Below is a small trained network, with its code and all its weights. Each question gives an input and a class and asks what happens when units are switched off, that is, made to give their printed mean instead of their output.

import numpy as np


def w(rows, s, z=0):
    codes = np.array(rows[::2]) - 128.0
    scale = np.full(codes.shape[1], s)
    scale[-1] = z or s
    return codes * scale


def f(y):
    return y / 2 * (1 + np.tanh(0.7978845608 * (y + 0.044715 * y**3)))


def log_softmax(a):
    a = a - a.max(-1, keepdims=True)
    return a - np.log(np.exp(a).sum(-1, keepdims=True))


def net(x, mask):
    res = np.array(x, float).reshape(1, 8) / 4 @ E
    y = f(res @ A[0][:, :-1].T + A[0][:, -1])
    res = res + np.where(mask, y, B[0][:, -1]) @ B[0][:, :-1]
    return log_softmax(res[-1] @ U[:, :-1].T + U[:, -1])


A, B = {}, {}
E = w([
[127,128,128],'x0',
[128,128,128],'x1',
[1,81,141],'x2',
[94,185,228],'x3',
[127,128,128],'x4',
[128,128,128],'x5',
[130,130,127],'x6',
[188,49,179],'x7',
],0.0083)
A[0] = w([
[104,201,187,194],'n0',
[49,112,99,134],'n1',
[102,176,70,167],'n2',
[186,171,150,70],'n3',
[102,173,95,84],'n4',
[156,162,217,124],'n5',
[141,60,164,88],'n6',
[173,163,138,93],'n7',
[140,170,225,156],'n8',
[106,232,195,86],'n9',
[151,52,170,89],'n10',
[100,143,79,105],'n11',
[93,190,60,108],'n12',
[162,87,57,59],'n13',
[125,182,105,68],'n14',
[55,32,169,87],'n15',
[248,103,193,230],'n16',
[119,155,52,97],'n17',
[180,153,122,83],'n18',
[162,125,124,48],'n19',
[78,101,130,145],'n20',
[144,111,43,103],'n21',
[87,156,122,254],'n22',
[112,220,167,112],'n23',
[119,195,105,94],'n24',
[56,186,75,136],'n25',
[107,102,126,86],'n26',
[175,119,179,79],'n27',
[129,189,92,206],'n28',
[74,64,132,124],'n29',
[166,139,140,77],'n30',
[194,165,71,97],'n31',
[221,96,143,77],'n32',
[114,74,82,55],'n33',
[176,155,129,108],'n34',
[152,92,162,66],'n35',
[117,130,168,204],'n36',
[138,115,146,252],'n37',
[164,142,129,76],'n38',
[164,135,115,70],'n39',
[166,63,142,162],'n40',
],0.014,0.006)
B[0] = w([
[136,115,77,191],'n0',
[150,206,121,178],'n1',
[164,107,152,166],'n2',
[72,168,132,154],'n3',
[93,79,254,140],'n4',
[96,105,94,173],'n5',
[135,107,189,157],'n6',
[85,185,126,147],'n7',
[103,100,81,187],'n8',
[88,101,115,179],'n9',
[122,85,190,167],'n10',
[114,101,140,142],'n11',
[144,90,201,164],'n12',
[61,116,115,165],'n13',
[99,133,192,133],'n14',
[112,197,134,193],'n15',
[176,133,120,253],'n16',
[88,82,136,150],'n17',
[69,178,149,149],'n18',
[8,136,163,129],'n19',
[155,175,145,162],'n20',
[49,104,79,168],'n21',
[205,114,80,186],'n22',
[85,85,105,167],'n23',
[119,99,189,144],'n24',
[164,106,170,181],'n25',
[69,191,151,129],'n26',
[78,108,124,152],'n27',
[205,120,157,170],'n28',
[142,207,135,172],'n29',
[71,138,192,136],'n30',
[106,153,111,176],'n31',
[118,137,144,185],'n32',
[43,137,109,145],'n33',
[110,221,161,151],'n34',
[40,76,185,139],'n35',
[148,107,60,166],'n36',
[194,130,109,182],'n37',
[66,161,137,134],'n38',
[60,153,152,134],'n39',
[153,107,135,183],'n40',
],0.0066,0.012)
U = w([
[94,250,177,22],'0',
[138,56,244,44],'1',
[63,71,55,2],'2',
[182,133,111,252],'3',
[180,132,115,204],'4',
[178,128,107,187],'5',
],0.014,0.0042)

Each question gives the input, the list of numbers given to net, and the class t.
The units are the neurons (one row each of A and B). Each row of codes is followed by its name. A weight is (code - 128) times the scale printed after its matrix; where a second scale follows, it is the last column's (A, B and U).
mask holds one flag per neuron, in row order. A switched-off neuron (its flag False) gives its mean, the last column of its row in B, instead of its output. The means were averaged over made-up inputs and are rounded, as every weight is.
A unit's drop is (log p(t) with every unit on - log p(t) with that unit switched off) / (log p(t) with every unit on - log p(t) with every unit switched off).
The circuit of an input: a set's keep is (log p(t) with only the set's units on - log p(t) with every unit switched off) / (log p(t) with every unit on - log p(t) with every unit switched off). Starting from the 12 units with the biggest drops (on a tie, the unit counted first), units are removed one at a time, each time the one whose removal leaves the highest keep (on an exact tie, the one counted first), for as long as the keep stays at least 0.8.
units of the circuit, in order: the units of the circuit, biggest drop first
most important unit: the unit with the biggest drop
top k neurons: the k neurons with the biggest drops, biggest first
drop when u is switched off: that unit's drop, to one decimal
input [-4,-8,-8,8,-2,-8,7,6], class 0: most important unit -> n34
input [2,-5,-2,-3,6,-5,2,-6], class 1: top 2 neurons -> n12; n4
input [-8,1,6,-2,-2,5,2,5], class 0: top 2 neurons -> n15; n29
input [6,-7,3,3,8,-2,1,-6], class 3: units of the circuit, in order -> n22; n0
input [-7,7,-6,-5,0,2,4,8], class 1: units of the circuit, in order -> n10; n35; n6
input [8,0,-3,-7,-6,-5,-5,0], class 2: units of the circuit, in order -> n21; n13
input [7,3,-5,6,3,-1,-1,-3], class 2: units of the circuit, in order -> n23; n9; n8
input [3,-5,-5,6,0,0,-7,-5], class 4: top 2 neurons -> n28; n21
input [0,-5,7,4,-8,-1,8,-8], class 1: units of the circuit, in order -> n25; n12
input [-7,0,1,-7,4,-4,-1,3], class 2: units of the circuit, in order -> n21; n13
input [-7,5,6,-5,5,2,2,-7], class 1: units of the circuit, in order -> n12; n25
input [3,-4,3,5,0,7,5,-2], class 2: units of the circuit, in order -> n23; n0
input [2,4,5,-3,-1,-6,-5,-2], class 0: units of the circuit, in order -> n1; n29
input [-1,-2,0,-7,-4,3,2,-8], class 1: most important unit -> n12
input [-8,2,-5,-6,4,-6,5,2], class 2: top 2 neurons -> n21; n13
input [-5,8,2,3,1,5,7,-6], class 5: top 3 neurons -> n22; n0; n10
input [8,4,4,6,6,-6,0,-7], class 1: top 4 neurons -> n4; n25; n12; n24
input [8,-1,-7,8,7,-1,4,4], class 2: top 2 neurons -> n8; n5
input [-7,8,5,5,2,1,-1,-5], class 5: drop when n22 is switched off -> 0.2
input [-6,-1,4,6,8,5,6,0], class 3: most important unit -> n21
input [-4,0,4,8,-6,-3,7,-6], class 2: drop when n9 is switched off -> 0.3
input [8,2,-2,-7,-4,2,3,2], class 2: drop when n13 is switched off -> 0.2
input [-5,0,-8,-6,-8,1,1,5], class 0: drop when n6 is switched off -> 0.0
